Here is a tiny trained network, its code and every weight. The questions are about switching its units off for an input and a target symbol, where a switched-off unit gives its printed mean instead of its output.

import numpy as np


def w(rows, s, z=0):
    codes = np.array(rows[::2]) - 128.0
    scale = np.full(codes.shape[1], s)
    scale[-1] = z or s
    return codes * scale


def f(y):
    return np.maximum(y, 0)


def softmax(a):
    e = np.exp(a - a.max(-1, keepdims=True))
    return e / e.sum(-1, keepdims=True)


def log_softmax(a):
    a = a - a.max(-1, keepdims=True)
    return a - np.log(np.exp(a).sum(-1, keepdims=True))


def net(x, mask):
    ids = ['ημξσφψω'.index(c) for c in x.split()]
    T = len(ids)
    res = E[ids] + P[:T]
    u = 0
    for l in range(3):
        r = res
        for j in range(2):
            rows = slice(2 * j, 2 * j + 2)
            q, k, v = (r @ M[l][rows].T for M in (Q, K, V))
            z = softmax(np.where(np.tri(T) > 0, q @ k.T / 2**0.5, -1e9)) @ v
            o = O[l][rows]
            res = res + np.where(mask[u + j], z, o[:, -1]) @ o[:, :-1]
        u += 2
        y = f(res @ A[l][:, :-1].T + A[l][:, -1])
        res = res + np.where(mask[u : u + 4], y, B[l][:, -1]) @ B[l][:, :-1]
        u += 4
    return log_softmax(res[-1] @ U[:, :-1].T + U[:, -1])


Q, K, V, O, A, B = {}, {}, {}, {}, {}, {}
E = w([
[80,122,162],'η',
[132,163,162],'μ',
[120,166,173],'ξ',
[104,169,141],'σ',
[252,169,130],'φ',
[97,155,233],'ψ',
[143,162,118],'ω',
],0.017)
P = w([
[88,46,125],'0',
[154,218,70],'1',
[143,40,187],'2',
[154,224,85],'3',
[177,30,167],'4',
[145,222,94],'5',
[205,10,147],'6',
[145,223,96],'7',
[231,2,123],'8',
[103,191,41],'9',
],0.0072)
Q[0] = w([
[137,156,102],'L0H0',
[101,185,249],'L0H0',
[5,110,103],'L0H1',
[93,61,60],'L0H1',
],0.02)
K[0] = w([
[81,122,122],'L0H0',
[156,3,183],'L0H0',
[200,46,112],'L0H1',
[215,218,165],'L0H1',
],0.018)
V[0] = w([
[129,3,170],'L0H0',
[150,206,85],'L0H0',
[141,143,174],'L0H1',
[238,74,106],'L0H1',
],0.0054)
O[0] = w([
[216,82,1,253],'L0H0',
[89,141,234,14],'L0H0',
[33,42,183,169],'L0H1',
[212,222,177,70],'L0H1',
],0.004,0.0031)
A[0] = w([
[117,254,95,4],'L0N0',
[122,214,144,199],'L0N1',
[74,162,168,128],'L0N2',
[91,214,28,142],'L0N3',
],0.0099,0.0038)
B[0] = w([
[2,65,197,189],'L0N0',
[165,107,20,255],'L0N1',
[177,145,93,193],'L0N2',
[193,160,170,239],'L0N3',
],0.011,0.0035)
Q[1] = w([
[72,102,165],'L1H0',
[101,202,228],'L1H0',
[144,248,157],'L1H1',
[120,60,251],'L1H1',
],0.017)
K[1] = w([
[184,58,115],'L1H0',
[151,119,214],'L1H0',
[77,166,197],'L1H1',
[250,118,182],'L1H1',
],0.02)
V[1] = w([
[251,87,254],'L1H0',
[40,162,39],'L1H0',
[210,16,88],'L1H1',
[249,220,88],'L1H1',
],0.0058)
O[1] = w([
[255,118,103,153],'L1H0',
[36,132,140,110],'L1H0',
[206,103,175,253],'L1H1',
[251,59,54,159],'L1H1',
],0.0067,0.0022)
A[1] = w([
[119,211,158,24],'L1N0',
[59,37,96,6],'L1N1',
[183,211,123,11],'L1N2',
[93,255,93,86],'L1N3',
],0.01,0.002)
B[1] = w([
[113,46,180,174],'L1N0',
[42,71,63,170],'L1N1',
[27,109,88,192],'L1N2',
[244,131,29,254],'L1N3',
],0.011,0.0039)
Q[2] = w([
[178,185,58],'L2H0',
[106,252,15],'L2H0',
[146,104,37],'L2H1',
[250,183,220],'L2H1',
],0.02)
K[2] = w([
[82,223,178],'L2H0',
[45,206,110],'L2H0',
[169,166,7],'L2H1',
[116,238,149],'L2H1',
],0.021)
V[2] = w([
[232,231,147],'L2H0',
[167,127,13],'L2H0',
[96,197,148],'L2H1',
[27,254,96],'L2H1',
],0.0079)
O[2] = w([
[59,214,11,2],'L2H0',
[119,8,62,129],'L2H0',
[199,130,63,89],'L2H1',
[189,180,3,102],'L2H1',
],0.006,0.0092)
A[2] = w([
[143,195,187,42],'L2N0',
[131,244,89,78],'L2N1',
[14,174,5,188],'L2N2',
[178,66,187,4],'L2N3',
],0.011,0.0025)
B[2] = w([
[138,172,74,151],'L2N0',
[187,64,240,148],'L2N1',
[9,153,104,147],'L2N2',
[84,190,99,254],'L2N3',
],0.014,0.012)
U = w([
[126,255,136,145],'η',
[121,102,107,160],'μ',
[156,74,156,219],'ξ',
[195,56,16,232],'σ',
[73,17,212,165],'φ',
[210,45,237,137],'ψ',
[82,140,53,3],'ω',
],0.0072,0.0027)

Each question gives the input, a string of symbols that net reads in full, and the target symbol t.
The units are the heads (2 rows each of Q, K, V and O) and the neurons (one row each of A and B). Each row of codes is followed by its name. A weight is (code - 128) times the scale printed after its matrix; where a second scale follows, it is the last column's (O, A, B and U).
mask holds one flag per unit, layer by layer, with each layer's heads first. A switched-off unit (its flag False) gives its mean, the last column of its rows in O or B, instead of its output. The means were averaged over made-up inputs and are rounded, as every weight is.
A unit's drop is (log p(t) with every unit on - log p(t) with that unit switched off) / (log p(t) with every unit on - log p(t) with every unit switched off).
The circuit of an input: a set's keep is (log p(t) with only the set's units on - log p(t) with every unit switched off) / (log p(t) with every unit on - log p(t) with every unit switched off). Starting from the 12 units with the biggest drops (on a tie, the unit counted first), units are removed one at a time, each time the one whose removal leaves the highest keep (on an exact tie, the one counted first), for as long as the keep stays at least 0.8.
circuit, biggest first: the units of the circuit, biggest drop first
k most important neurons: the k neurons with the biggest drops, biggest first
top k neurons in layer l: the k neurons of layer l with the biggest drops, biggest first
input φ ψ η η η η σ, target σ: 3 most important neurons -> [L1N2 L0N1 L1N3]
input ω η φ φ, target ω: most important neuron -> [L2N2]
input ω φ φ η σ ψ η ψ, target ω: circuit, biggest first -> [L2H0 L2N2 L0N1]
input φ η φ φ ψ η η, target σ: circuit, biggest first -> [L1H1 L2H0]
input φ η η η ω η η ψ η ω, target φ: circuit, biggest first -> [L2H1 L1H1]
input ω σ ω η η μ η η η σ, target ω: top 2 neurons in layer 1 -> [L1N3 L1N2]
input ψ ψ ψ ψ ψ ξ η η, target ψ: 3 most important neurons -> [L1N3 L2N1 L0N3]
input φ η ψ η φ φ, target φ: 2 most important neurons -> [L0N0 L1N2]
input ψ ξ ψ ξ ψ ψ ξ η μ η, target ψ: 3 most important neurons -> [L0N3 L1N3 L2N1]
input φ σ ψ η η φ, target φ: circuit, biggest first -> [L2H1 L0N0 L1H0]
input ψ μ η φ ψ μ ω μ ψ ξ, target ψ: circuit, biggest first -> [L1N3 L2N1 L2H0 L2N3]
input ψ η η μ, target ψ: 4 most important neurons -> [L0N3 L1N3 L2N1 L2N3]
input ω η ξ η η η η η ψ ω, target ω: circuit, biggest first -> [L2H0 L2N2]
input φ η ψ η σ φ φ η, target φ: circuit, biggest first -> [L2H1]
input ω η ω η ψ ξ ψ ξ, target ω: 3 most important neurons -> [L2N2 L0N0 L0N1]
input ψ ψ φ μ, target ψ: circuit, biggest first -> [L2N1 L2H0 L2N3]
input φ φ φ φ η μ, target φ: circuit, biggest first -> [L2H1 L1H1]
input σ φ μ η φ η ξ σ, target σ: circuit, biggest first -> [L1N3 L0N1]
input ω ξ ψ η, target ω: 3 most important neurons -> [L2N2 L0N0 L0N1]
input η ξ σ, target ω: most important neuron -> [L0N3]
input ω η η ψ, target ω: 2 most important neurons -> [L2N2 L0N0]
input η ψ σ η η ψ η η ψ, target η: 3 most important neurons -> [L1N3 L0N1 L1N1]
input η μ φ ω ξ ψ ψ η η φ, target η: top 3 neurons in layer 0 -> [L0N3 L0N2 L0N1]
input η ω η η η ψ η μ η, target φ: top 2 neurons in layer 0 -> [L0N3 L0N2]
input ψ σ ψ η η ω, target ψ: 4 most important neurons -> [L0N3 L1N3 L2N1 L2N3]
input ψ η η σ, target ψ: 4 most important neurons -> [L0N3 L1N3 L2N1 L2N3]
input φ η η η ψ μ η ψ, target φ: 2 most important neurons -> [L0N0 L0N1]
input φ ψ φ ψ η σ φ μ η μ, target φ: 2 most important neurons -> [L0N0 L2N3]
input ψ ψ ψ η η η ψ σ, target ψ: top neuron in layer 1 -> [L1N3]
input ψ η ψ ω η ψ, target ψ: top 3 neurons in layer 2 -> [L2N1 L2N3 L2N2]
